Below is a small trained network, with its code and all its weights. Each question gives an input and a class and asks what happens when units are switched off, that is, made to give their printed mean instead of their output.

import numpy as np


def w(rows, s, z=0):
    codes = np.array(rows[::2]) - 128.0
    scale = np.full(codes.shape[1], s)
    scale[-1] = z or s
    return codes * scale


def f(y):
    return np.maximum(y, 0)


def log_softmax(a):
    a = a - a.max(-1, keepdims=True)
    return a - np.log(np.exp(a).sum(-1, keepdims=True))


def net(x, mask):
    res = np.array(x, float).reshape(1, 5) / 4 @ E
    y = f(res @ A[0][:, :-1].T + A[0][:, -1])
    res = res + np.where(mask, y, B[0][:, -1]) @ B[0][:, :-1]
    return log_softmax(res[-1] @ U[:, :-1].T + U[:, -1])


A, B = {}, {}
E = w([
[125,131,130,135,127,129,137,118,131,127],'x0',
[123,133,130,134,130,124,142,120,132,125],'x1',
[129,110,137,125,157,140,125,155,249,167],'x2',
[229,130,117,172,128,185,166,174,145,59],'x3',
[159,126,79,173,208,82,61,63,124,130],'x4',
],0.018)
A[0] = w([
[112,107,154,128,129,134,132,108,112,122,125],'N1',
[98,118,120,139,154,84,86,98,121,161,129],'N2',
[180,120,97,178,178,143,112,128,133,76,27],'N3',
[150,144,123,135,102,138,142,143,103,76,137],'N4',
[89,118,175,90,64,149,145,133,129,153,196],'N5',
[117,140,132,136,114,78,127,114,83,135,177],'N6',
[78,132,160,65,103,117,139,131,120,151,165],'N7',
[161,103,168,136,81,180,164,156,132,98,127],'N8',
[166,132,114,139,127,120,116,123,148,72,67],'N9',
[69,120,122,121,112,99,129,141,145,110,127],'N10',
[105,115,132,131,120,133,130,145,131,127,84],'N11',
[159,128,75,161,187,122,117,111,119,112,86],'N12',
[138,129,142,120,89,182,159,168,148,98,118],'N13',
[135,137,141,131,117,154,125,136,72,137,193],'N14',
[97,124,111,129,148,89,89,64,152,131,125],'N15',
[124,147,137,114,108,166,111,131,148,141,105],'N16',
[132,107,161,122,157,141,114,140,249,165,138],'N17',
[56,129,143,109,105,124,122,123,120,170,203],'N18',
[119,136,126,146,119,129,122,136,43,114,255],'N19',
[106,136,146,80,98,131,164,146,99,92,160],'N20',
[119,103,137,128,159,150,131,134,194,152,130],'N21',
[133,147,115,116,133,120,142,130,131,133,97],'N22',
[111,109,136,136,136,136,107,117,88,116,149],'N23',
[128,141,137,116,174,123,131,139,132,135,76],'N24',
[136,130,125,137,118,149,127,142,175,113,100],'N25',
[119,100,118,143,128,106,141,121,154,175,108],'N26',
[120,126,139,165,122,105,131,145,132,148,89],'N27',
],0.019,0.0099)
B[0] = w([
[115,128,121,110,139,133,131,117,118,102,144],'N1',
[84,161,114,111,96,115,103,149,60,145,200],'N2',
[179,110,207,114,168,217,158,125,212,118,200],'N3',
[125,145,153,144,66,151,91,105,140,102,190],'N4',
[206,86,165,140,163,160,179,143,209,106,219],'N5',
[118,134,105,86,158,105,139,49,111,127,182],'N6',
[190,124,157,107,176,199,147,108,183,111,203],'N7',
[75,148,80,145,86,62,140,146,100,103,224],'N8',
[169,111,168,132,147,134,146,130,151,113,170],'N9',
[157,133,164,110,129,168,129,139,138,154,163],'N10',
[139,118,113,161,156,124,124,126,135,137,140],'N11',
[123,104,138,84,171,168,129,75,151,130,194],'N12',
[94,143,70,166,107,68,148,156,102,136,217],'N13',
[124,132,132,161,116,140,119,66,113,73,178],'N14',
[107,144,92,93,94,85,82,151,84,157,200],'N15',
[148,97,111,166,148,126,135,140,120,128,153],'N16',
[144,86,153,111,140,103,108,246,131,201,254],'N17',
[109,93,142,88,183,182,134,85,159,137,212],'N18',
[130,148,85,124,116,141,152,43,126,71,214],'N19',
[145,154,165,178,101,151,106,99,132,118,196],'N20',
[144,104,137,112,135,124,116,218,101,169,202],'N21',
[144,129,134,127,121,124,120,133,130,117,128],'N22',
[92,99,118,119,129,107,146,82,147,110,161],'N23',
[105,154,146,105,122,132,129,142,133,134,138],'N24',
[147,123,120,155,143,86,170,158,101,153,172],'N25',
[127,132,121,114,110,176,91,161,100,146,164],'N26',
[130,134,115,106,120,120,122,128,156,135,133],'N27',
],0.013,0.03)
U = w([
[148,122,154,116,141,181,151,71,155,96,253],'0',
[151,96,168,116,184,172,141,198,168,163,162],'1',
[112,173,110,190,7,123,137,125,96,92,178],'2',
[125,120,108,181,73,52,162,223,113,147,57],'3',
[53,149,75,86,136,103,109,82,52,130,56],'4',
[78,119,129,72,72,121,28,185,77,192,22],'5',
],0.011,0.0033)

Each question gives the input, the list of numbers given to net, and the class t.
The units are the neurons (one row each of A and B). Each row of codes is followed by its name. A weight is (code - 128) times the scale printed after its matrix; where a second scale follows, it is the last column's (A, B and U).
mask holds one flag per neuron, in row order. A switched-off neuron (its flag False) gives its mean, the last column of its row in B, instead of its output. The means were averaged over made-up inputs and are rounded, as every weight is.
A unit's drop is (log p(t) with every unit on - log p(t) with that unit switched off) / (log p(t) with every unit on - log p(t) with every unit switched off).
The circuit of an input: a set's keep is (log p(t) with only the set's units on - log p(t) with every unit switched off) / (log p(t) with every unit on - log p(t) with every unit switched off). Starting from the 12 units with the biggest drops (on a tie, the unit counted first), units are removed one at a time, each time the one whose removal leaves the highest keep (on an exact tie, the one counted first), for as long as the keep stays at least 0.8.
units of the circuit, in order: the units of the circuit, biggest drop first
most important unit: the unit with the biggest drop
k most important neurons: the k neurons with the biggest drops, biggest first
drop of u: that unit's drop, to one decimal
input [-5,-4,5,1,-5], class 3: units of the circuit, in order => [N13, N8]
input [-8,0,-3,0,1], class 4: 2 most important neurons => [N5, N3]
input [-6,-5,-2,-5,0], class 0: most important neuron => [N7]
input [6,-7,0,-6,0], class 0: 3 most important neurons => [N17, N7, N8]
input [-8,2,-2,1,-7], class 2: 2 most important neurons => [N8, N13]
input [2,6,-5,-2,1], class 4: 2 most important neurons => [N3, N5]
input [-7,0,7,8,0], class 3: 2 most important neurons => [N8, N13]
input [6,-8,-3,0,1], class 4: 2 most important neurons => [N5, N3]
input [-1,2,-4,0,3], class 4: 2 most important neurons => [N5, N7]
input [-5,1,-1,-2,1], class 4: 2 most important neurons => [N3, N5]
input [5,-4,0,1,-8], class 2: 3 most important neurons => [N8, N13, N17]
input [-2,1,-7,0,6], class 4: 2 most important neurons => [N5, N7]
input [5,2,-6,0,-6], class 0: 2 most important neurons => [N5, N7]
input [2,-3,0,2,-2], class 2: most important unit => N17
input [-3,0,-6,6,0], class 2: drop of N5 => 0.2
input [4,-4,4,0,8], class 5: drop of N15 => 0.6
input [-5,4,-1,5,-5], class 2: drop of N18 => 0.0
input [0,1,-4,0,-4], class 0: drop of N5 => 0.1
